Below is a small trained network, with its code and all its weights. Each question gives an input and a target symbol and asks what happens when units are switched off, that is, made to give their printed mean instead of their output.

import numpy as np


def w(rows, s, z=0):
    codes = np.array(rows[::2]) - 128.0
    scale = np.full(codes.shape[1], s)
    scale[-1] = z or s
    return codes * scale


def norm(h):
    return h / np.sqrt((h * h).mean(-1, keepdims=True) + 1e-5)


def f(y):
    return y / 2 * (1 + np.tanh(0.7978845608 * (y + 0.044715 * y**3)))


def softmax(a):
    e = np.exp(a - a.max(-1, keepdims=True))
    return e / e.sum(-1, keepdims=True)


def log_softmax(a):
    a = a - a.max(-1, keepdims=True)
    return a - np.log(np.exp(a).sum(-1, keepdims=True))


def net(x, mask):
    ids = ['γδηξπστφψω'.index(c) for c in x.split()]
    T = len(ids)
    res = E[ids] + P[:T]
    q, k, v = (norm(res) @ M[0].T for M in (Q, K, V))
    z = softmax(np.where(np.tri(T) > 0, q @ k.T / 3**0.5, -1e9)) @ v
    res = res + np.where(mask[0], z, O[0][:, -1]) @ O[0][:, :-1]
    y = f(norm(res) @ A[0][:, :-1].T + A[0][:, -1])
    res = res + np.where(mask[1:17], y, B[0][:, -1]) @ B[0][:, :-1]
    return log_softmax(norm(res)[-1] @ U[:, :-1].T + U[:, -1])


Q, K, V, O, A, B = {}, {}, {}, {}, {}, {}
E = w([
[104,150,201,69,205],'γ',
[111,239,191,166,150],'δ',
[63,112,174,95,177],'η',
[86,94,164,96,169],'ξ',
[104,158,199,92,208],'π',
[159,38,159,107,243],'σ',
[43,110,169,83,197],'τ',
[81,7,237,23,42],'φ',
[80,117,5,70,69],'ψ',
[216,207,144,57,157],'ω',
],0.019)
P = w([
[165,67,210,96,37],'0',
[144,95,193,79,65],'1',
[132,100,174,79,95],'2',
[118,110,178,77,130],'3',
[107,123,165,75,150],'4',
[107,125,154,84,165],'5',
[103,141,144,93,173],'6',
[99,154,131,101,181],'7',
[90,167,128,107,204],'8',
[92,174,114,119,213],'9',
[88,182,102,131,222],'10',
[86,194,95,140,238],'11',
[88,201,92,148,253],'12',
[72,198,73,144,254],'13',
],0.0088)
Q[0] = w([
[129,86,171,104,144],'H1',
[145,182,171,51,146],'H1',
[243,87,148,254,31],'H1',
],0.011)
K[0] = w([
[92,177,98,88,178],'H1',
[109,122,97,185,144],'H1',
[106,77,253,62,6],'H1',
],0.015)
V[0] = w([
[224,125,46,66,167],'H1',
[222,77,197,208,193],'H1',
[212,250,161,77,87],'H1',
],0.016)
O[0] = w([
[230,158,181,55,163,125],'H1',
[167,93,140,237,169,85],'H1',
[194,252,152,158,93,8],'H1',
],0.015,0.0014)
A[0] = w([
[77,206,74,148,197,154],'N1',
[163,134,68,171,72,111],'N2',
[142,145,79,173,172,108],'N3',
[145,112,125,137,120,140],'N4',
[131,162,78,97,74,109],'N5',
[170,121,129,164,217,137],'N6',
[137,69,126,154,136,116],'N7',
[200,168,172,114,155,151],'N8',
[108,184,102,89,122,142],'N9',
[127,124,138,104,188,75],'N10',
[201,140,103,133,69,64],'N11',
[138,94,175,114,43,96],'N12',
[76,173,126,154,114,108],'N13',
[198,151,117,106,124,254],'N14',
[163,86,2,164,72,89],'N15',
[114,115,66,189,111,95],'N16',
],0.022,0.0068)
B[0] = w([
[107,151,197,102,51,236],'N1',
[151,102,184,73,65,133],'N2',
[151,138,134,193,98,160],'N3',
[117,132,127,111,127,126],'N4',
[153,141,177,78,194,165],'N5',
[49,107,160,140,178,254],'N6',
[172,169,102,143,86,196],'N7',
[255,106,153,137,126,218],'N8',
[73,182,115,103,102,208],'N9',
[86,119,111,65,117,199],'N10',
[128,145,107,175,43,137],'N11',
[153,42,157,102,98,149],'N12',
[82,116,61,139,149,180],'N13',
[184,150,187,147,190,199],'N14',
[151,208,115,85,204,127],'N15',
[164,199,151,115,115,144],'N16',
],0.032,0.0094)
U = w([
[228,145,169,131,147,90],'γ',
[127,193,193,187,56,56],'δ',
[95,143,81,160,99,118],'η',
[173,163,40,171,83,164],'ξ',
[112,120,166,235,163,8],'π',
[142,89,154,162,190,155],'σ',
[158,49,128,156,50,198],'τ',
[184,70,140,117,41,239],'φ',
[168,182,93,2,165,97],'ψ',
[174,149,63,155,76,253],'ω',
],0.012,0.0042)

Each question gives the input, a string of symbols that net reads in full, and the target symbol t.
The units are the heads (3 rows each of Q, K, V and O) and the neurons (one row each of A and B). Each row of codes is followed by its name. A weight is (code - 128) times the scale printed after its matrix; where a second scale follows, it is the last column's (O, A, B and U).
mask holds one flag per unit, heads first, then neurons. A switched-off unit (its flag False) gives its mean, the last column of its rows in O or B, instead of its output. The means were averaged over made-up inputs and are rounded, as every weight is.
A unit's drop is (log p(t) with every unit on - log p(t) with that unit switched off) / (log p(t) with every unit on - log p(t) with every unit switched off).
The circuit of an input: a set's keep is (log p(t) with only the set's units on - log p(t) with every unit switched off) / (log p(t) with every unit on - log p(t) with every unit switched off). Starting from the 12 units with the biggest drops (on a tie, the unit counted first), units are removed one at a time, each time the one whose removal leaves the highest keep (on an exact tie, the one counted first), for as long as the keep stays at least 0.8.
circuit, biggest first: the units of the circuit, biggest drop first
k most important neurons: the k neurons with the biggest drops, biggest first
drop of u: that unit's drop, to one decimal
input π η γ σ φ ω π γ ω δ τ, target δ: circuit, biggest first : (H1)
input γ ξ ξ, target ω: circuit, biggest first : (H1, N6, N1, N7)
input ξ ω η ψ ω σ σ τ ξ, target σ: 3 most important neurons : (N1, N9, N6)
input π ψ φ ψ δ δ π ξ ξ ω η ξ, target γ: 2 most important neurons : (N8, N14)
input ψ ω σ ψ π γ σ π ψ φ, target ψ: 2 most important neurons : (N1, N8)
input ξ γ ξ, target ξ: 3 most important neurons : (N6, N1, N13)
input π γ σ δ, target π: circuit, biggest first : (H1, N6)
input τ σ σ σ σ σ ψ ξ, target ψ: circuit, biggest first : (H1, N1)
input ψ σ γ, target σ: circuit, biggest first : (H1, N1)
input ψ ξ γ η ξ δ φ σ ξ τ ξ π σ, target π: 3 most important neurons : (N6, N3, N7)
input ω σ ψ σ δ σ ω σ ξ η, target σ: 2 most important neurons : (N1, N9)
input π σ η, target σ: 3 most important neurons : (N1, N6, N9)
input φ δ τ τ φ δ π δ σ π, target π: 2 most important neurons : (N6, N3)
input ψ τ σ ψ π δ τ δ γ, target δ: 2 most important neurons : (N1, N10)
input ξ γ δ ω ξ σ ω π π σ π, target σ: most important neuron : (N6)
input γ η η, target η: 2 most important neurons : (N8, N1)
input δ ω ξ, target γ: 2 most important neurons : (N14, N8)
input σ ξ π, target σ: 2 most important neurons : (N6, N1)
input η π σ ω σ ω, target σ: drop of N6 : 0.4
input ω ξ ξ ω η, target γ: drop of N15 : 0.0
input ψ σ γ δ π ω η, target γ: drop of N8 : 0.2
input π ξ ξ, target ξ: drop of N6 : 0.2
input ω ψ γ π, target ψ: most important neuron : (N9)
